Each row is followed by one of two labels, saying whether the row has a hidden trait. Each part has a new trait and two new labels.
[  5  -6 -14   9 -17  26  12  14  20   7  20  -6  -3   1   3  -4 -13  -6
 -16   5 -17  -6   9   4]  q425
[-53  46  63   9  52  -1 -32 -26  32 -39 -78   1 -24 -22  14  48  33  26
  31 -20  22  23 -56 -54]  q451
[ 27  19 -57  13  15  35  36  17 -10  22  -2 -32  25  12  21 -12 -28  -6
  -2  12 -10   1   8   2]  q451
[ 13  62  -3  20  24  18   0  22 -11  11  17  42 -27  29  54 -49 -13  32
  26 -12  30   0  -8 -19]  q425
[  5 -12 -35  10  -1  35  52  10   7   7  16 -19  45   3 -39  24 -38 -15
   4 -43 -20  36  15  19]  q425
[ -6  28  -8   0  38   5  29 -18 -19 -17 -12   0  11   5  -1  62 -14  20
  28   0  32  15 -28 -11]  q451
[-28  27 -24   3  28   3   1 -16  -2 -17  43  16 -33  -4  42 -25   3   9
   7   0   3   5 -15 -15]  q451
[ -2   9 -15  11   6  19  12  20   6  -2  -6   1  16   5 -16   2 -23   0
  -1  -3 -29   0  10  10]  q425
[-41  16 -10  13  19  11 -18  33  -5  -1 -22 -16 -15   6  16   4   4   8
  19  15  15  -4   1  -1]  q425
[ -5  49  -8   0  22  27  19 -21  -8 -36  -7  11   8  -5  -1 -13   1   7
 -14   0  -2   7 -31  29]  q451
[-29  54 -37   4  -1  22  18 -27  -5 -29   4  27  19  17 -17 -16   0  23
 -23  -1  10 -19  16  54]  q425
[-14  23 -44  -3   6  24  20  27 -15  36  14 -14  62   4 -17  21  16  -4
   0  -9 -15   9  35 -11]  q425
[  9  17 -17   0   3  31  -5  40  12  27  -2 -18  17   8  25 -29 -13 -12
  -7  18 -12  -7  14   0]  q425
[  9 -40   1   3 -21  15  25 -31   2  -1  -3  -2  16 -27 -28  23 -17  -1
 -13 -35  37  40   4 -25]  q451
[  1 -19   3   5  24   9  -4 -11  12 -31 -13   6  11 -23  -8  -4 -26   5
 -17 -21  31  19  -5 -34]  q425
[-22  24 -28  26  18  35  30  -8  33  -5 -35 -28   8   9   1  33 -26   7
  34 -26 -49 -10  -7  48]  q451
[-19  28   1   5 -11  -4 -12  22 -14  16 -15  19 -18  21  10 -16  28  18
  19   6  25 -10   9  32]  q425
[-31   6 -10  18  21  22  -8  52   5   7 -23 -36 -14  29  36 -11  -7   0
  31  27  25  -5   3  36]  q425
[-34   5   4   5  28  18 -23 -29 -31 -11 -46   8  -9  -4  14 -25 -22   6
  18  25  16 -12  -2  -8]  q425
[-22  48 -26  12  42   6   6   2 -11 -29 -37 -11  17  11 -13  -9 -11  16
   7   4  11  -3  -3  26]  q425
[-11 -40   8   8   6  12   6 -12   2 -15 -19   0  11 -30 -24  30 -17   5
   2 -37  44  40   8 -37]  q425

Part 2:
[ 27 -10 -31 -32 -33  21   9 -53  35  -7  73   4  -2 -55  18   7   2  -3
 -24 -50 -25   9  18   0  14 -11  18   4  -2   2   3   7  18   1  -2 -31
 -28   7 -32 -32  -1  -4  23 -13]  [50]
[-53  -1  -9  17 -15   9 -11  29 -30   2 -45  19  29  44  68  33   6  -2
  17  17 -31  -2  -1 -23   0   8 -27   8   1  38   6 -17  16  -3  16  26
  16  18  64  33  24  -9  -8   1]  [48]
[ -7   6 -40 -11 -51  54 -16 -50   3 -11  -3  14   7  -6  53   8  -5  -5
 -11  -9 -39  21  26  -4   2 -13   3   6   1  15  12  15  19   1   7 -17
  -2   1  -2   7  10   1   9  -9]  [50]
[-13  10 -15  -5 -52  33   4 -46  29  -5  25  16  14 -19  64  12   9  -1
 -13 -14 -18   1  14 -19   9   1   3   3  -2  17   3  -5  23  -2  24 -10
  -4 -15 -11   1  28  -4  -5  -4]  [50]
[-13   7 -20  -2 -30  19   0 -32   5  -4   1   6   4  -9  33  18   1   5
  -9   1 -21  -3  16   2  -7   6   4   2   3   7   0  -6  13  -3  10  -2
   5  -5  -7   5  18  -4   0   0]  [50]
[ -9 -22 -36  -3  10   2 -30  39 -49 -10   0  25  16  20  20  19  -3  -6
 -13 -28 -54  12  15   9  27  -8  -6   3 -14 -15  -4  -7  46   6  11 -12
   4 -24  14 -21  -4   2   9  -2]  [50]
[  5   1  27  -1  31 -25  24  14 -28  16  22 -13  -8 -16  21  14   8   7
   2 -13  22 -21   7  -4 -12   0   6   6   2  12 -13 -10   5  -4  -7  19
   4  41 -19  -9   9   6   5   3]  [48]
[-28 -12   9  10 -17  -5   1  26   1  20 -23   4   4  24  54  -9  -2  -1
  15  12   8   4  -4  -7 -12  -4 -29   6  16  52  12  -5  -2   1   6  18
   4  39  49  22  10  -9  -7  -5]  [48]
[-14  39 -10   0   9  41 -10 -12 -54 -26  13  28  31  -3  55  53  19   5
 -25 -13 -40  -9  26 -22  25   4  19   4 -33 -30 -20 -16  42  -4  18  -2
  17 -53 -35   0  28   4  -2  16]  [48]
[ -2 -26 -28  -3 -10  -4 -22  25  -7  -3  22  15  22   1  32  24   4  -4
 -15 -30 -33   9   8   2  26  -5  -8   2 -10  -4   0 -17  43   5  18 -11
  -2 -19  14 -23   3 -10   1 -10]  [50]
[-13  16 -45  -8  -8  38   5 -36 -28 -21  -2  -9  15  -9   0  42  -2   1
  -1  12 -58 -15  10 -16  -5  28  18  -1 -10 -28 -11  -5  -4  -9   1  13
   3 -19 -21   9   1  13  20   6]  [48]
[-17 -19   0  14   7 -32 -10  71 -12   8  25  20  34  28  52  34  19   9
  -8 -22 -16 -10  -9  -5  28   5 -22  -1 -10   8  -9 -45  49   3  29  13
  11 -25  29 -22  22 -23 -21  -8]  [48]
[-16   8  -4  -4 -29  16  -4  14  -1  -6  46  13  24 -14  84  34  24   3
 -15 -38 -19  -5  16 -15  25  -5  -1   9 -13   9  -5 -22  58   0  27  -7
   0 -14  -3 -13  34 -13  -8  -3]  [50]
[-18  10 -30  -8 -14  26 -14   6 -36  -8  -1  31  29   8  60  21   5   8
   3 -17 -33   5  20 -11   7  -6 -10  13 -10  11   4  -2  24  -1   9   3
  -1  12  32  13  13  -4  11   2]  [50]
[-22  -6 -34 -15  -7  18 -10   8 -50  -1 -25   9  40  25  73   5   6   2
  27 -13 -34   7  16 -18  -7 -13 -27  23  -7  58  14  15   8  -4  -5  14
 -14  68  52  38   6  -3  30   4]  [48]
